Below are the code and all the weights of a small trained network. Each question names an input and a target symbol and asks about switching units off, where a switched-off unit gives its printed mean instead of its output.

import numpy as np


def w(rows, s, z=0):
    codes = np.array(rows[::2]) - 128.0
    scale = np.full(codes.shape[1], s)
    scale[-1] = z or s
    return codes * scale


def f(y):
    return y / 2 * (1 + np.tanh(0.7978845608 * (y + 0.044715 * y**3)))


def softmax(a):
    e = np.exp(a - a.max(-1, keepdims=True))
    return e / e.sum(-1, keepdims=True)


def log_softmax(a):
    a = a - a.max(-1, keepdims=True)
    return a - np.log(np.exp(a).sum(-1, keepdims=True))


def net(x, mask):
    ids = ['αζθπσψ'.index(c) for c in x.split()]
    T = len(ids)
    res = E[ids] + P[:T]
    r = res
    for j in range(3):
        rows = slice(2 * j, 2 * j + 2)
        q, k, v = (r @ M[0][rows].T for M in (Q, K, V))
        z = softmax(np.where(np.tri(T) > 0, q @ k.T / 2**0.5, -1e9)) @ v
        o = O[0][rows]
        res = res + np.where(mask[j], z, o[:, -1]) @ o[:, :-1]
    y = f(res @ A[0][:, :-1].T + A[0][:, -1])
    res = res + np.where(mask[3:15], y, B[0][:, -1]) @ B[0][:, :-1]
    return log_softmax(res[-1] @ U[:, :-1].T + U[:, -1])


Q, K, V, O, A, B = {}, {}, {}, {}, {}, {}
E = w([
[18,232,178,204,1],'α',
[100,100,141,138,63],'ζ',
[252,115,49,159,63],'θ',
[141,23,49,155,152],'π',
[100,34,132,191,88],'σ',
[59,90,60,32,79],'ψ',
],0.0095)
P = w([
[189,170,254,94,198],'0',
[150,124,213,147,50],'1',
[129,161,177,154,43],'2',
[85,116,132,155,121],'3',
[64,121,120,167,109],'4',
[22,148,117,185,86],'5',
],0.0081)
Q[0] = w([
[175,187,204,95,241],'h1',
[165,149,127,144,169],'h1',
[135,101,126,111,111],'h2',
[147,157,139,71,166],'h2',
[163,94,104,128,61],'h3',
[80,50,83,182,4],'h3',
],0.036)
K[0] = w([
[167,146,207,165,173],'h1',
[165,136,114,132,143],'h1',
[159,112,128,109,116],'h2',
[134,114,99,198,105],'h2',
[163,123,134,13,124],'h3',
[135,200,252,100,245],'h3',
],0.032)
V[0] = w([
[104,100,121,93,80],'h1',
[83,167,127,178,158],'h1',
[120,112,117,5,154],'h2',
[195,71,170,142,159],'h2',
[76,100,187,160,92],'h3',
[189,185,173,55,50],'h3',
],0.025)
O[0] = w([
[154,218,78,116,151,242],'h1',
[166,51,98,118,162,91],'h1',
[134,70,126,10,117,184],'h2',
[182,141,234,133,188,125],'h2',
[125,195,93,85,176,192],'h3',
[17,149,217,97,126,248],'h3',
],0.014,0.013)
A[0] = w([
[112,42,110,80,193,190],'n1',
[139,166,171,126,110,132],'n2',
[194,52,215,138,111,119],'n3',
[182,130,219,50,139,92],'n4',
[129,31,147,128,2,44],'n5',
[119,61,34,43,110,15],'n6',
[229,98,115,122,49,255],'n7',
[79,104,133,132,237,117],'n8',
[214,80,187,80,132,20],'n9',
[143,176,13,105,144,56],'n10',
[69,130,85,90,65,75],'n11',
[86,88,46,164,14,42],'n12',
],0.0081,0.0027)
B[0] = w([
[90,182,134,76,124,159],'n1',
[132,95,91,131,150,180],'n2',
[131,88,117,197,39,160],'n3',
[200,82,70,68,131,224],'n4',
[58,191,163,112,204,149],'n5',
[119,198,120,252,114,204],'n6',
[13,41,91,102,140,148],'n7',
[153,169,117,119,77,166],'n8',
[43,122,141,143,214,157],'n9',
[94,117,189,82,176,212],'n10',
[216,110,126,185,108,253],'n11',
[84,73,158,97,183,142],'n12',
],0.013,0.018)
U = w([
[46,102,114,172,51,216],'α',
[58,72,204,32,80,251],'ζ',
[96,56,242,149,38,39],'θ',
[74,38,103,158,92,122],'π',
[158,85,190,183,152,5],'σ',
[116,79,86,133,4,10],'ψ',
],0.0045,0.0019)

Each question gives the input, a string of symbols that net reads in full, and the target symbol t.
The units are the heads (2 rows each of Q, K, V and O) and the neurons (one row each of A and B). Each row of codes is followed by its name. A weight is (code - 128) times the scale printed after its matrix; where a second scale follows, it is the last column's (O, A, B and U).
mask holds one flag per unit, heads first, then neurons. A switched-off unit (its flag False) gives its mean, the last column of its rows in O or B, instead of its output. The means were averaged over made-up inputs and are rounded, as every weight is.
A unit's drop is (log p(t) with every unit on - log p(t) with that unit switched off) / (log p(t) with every unit on - log p(t) with every unit switched off).
The circuit of an input: a set's keep is (log p(t) with only the set's units on - log p(t) with every unit switched off) / (log p(t) with every unit on - log p(t) with every unit switched off). Starting from the 12 units with the biggest drops (on a tie, the unit counted first), units are removed one at a time, each time the one whose removal leaves the highest keep (on an exact tie, the one counted first), for as long as the keep stays at least 0.8.
units of the circuit, in order: the units of the circuit, biggest drop first
unit that matters most: the unit with the biggest drop
top k neurons: the k neurons with the biggest drops, biggest first
drop when u is switched off: that unit's drop, to one decimal
input π α ζ ζ π π, target π: units of the circuit, in order => h3, n7, h1
input σ σ θ α, target σ: units of the circuit, in order => h2
input ψ α α α ψ, target ψ: top 2 neurons => n6, n11
input ψ π ψ θ, target ψ: top 4 neurons => n6, n4, n10, n11
input ζ α α α ζ α, target ζ: units of the circuit, in order => h2, n11, n6
input ψ α σ α ψ σ, target ψ: units of the circuit, in order => h2, n10, n6, n4
input π α ψ π ψ σ, target π: units of the circuit, in order => h3, n7
input σ θ ζ ψ ψ, target σ: units of the circuit, in order => h3, n10, n6, n7
input π σ α π α σ, target π: top 3 neurons => n7, n9, n3
input ψ ψ ψ ψ θ α, target ψ: units of the circuit, in order => h2, n10, n11, n9
input ψ ψ θ π σ, target ψ: top 2 neurons => n10, n11
input ζ ζ ζ θ, target ζ: top 3 neurons => n11, n6, n3
input σ ζ ψ θ π ψ, target σ: top 3 neurons => n10, n6, n7
input ζ ψ ψ α π, target ζ: top 2 neurons => n6, n11
input ψ π σ ψ π, target ψ: top 2 neurons => n6, n10
input ζ ζ ζ ζ α, target ζ: unit that matters most => n11
input ζ ζ ψ θ, target ζ: top 3 neurons => n6, n11, n3
input θ α α, target θ: drop when h1 is switched off => 0.2
input σ θ α ζ, target σ: drop when h2 is switched off => 0.7
input θ ζ α σ ζ, target θ: drop when n3 is switched off => 0.2
input α π α θ, target α: drop when h2 is switched off => 1.8
input ψ ψ ζ, target ψ: unit that matters most => h1
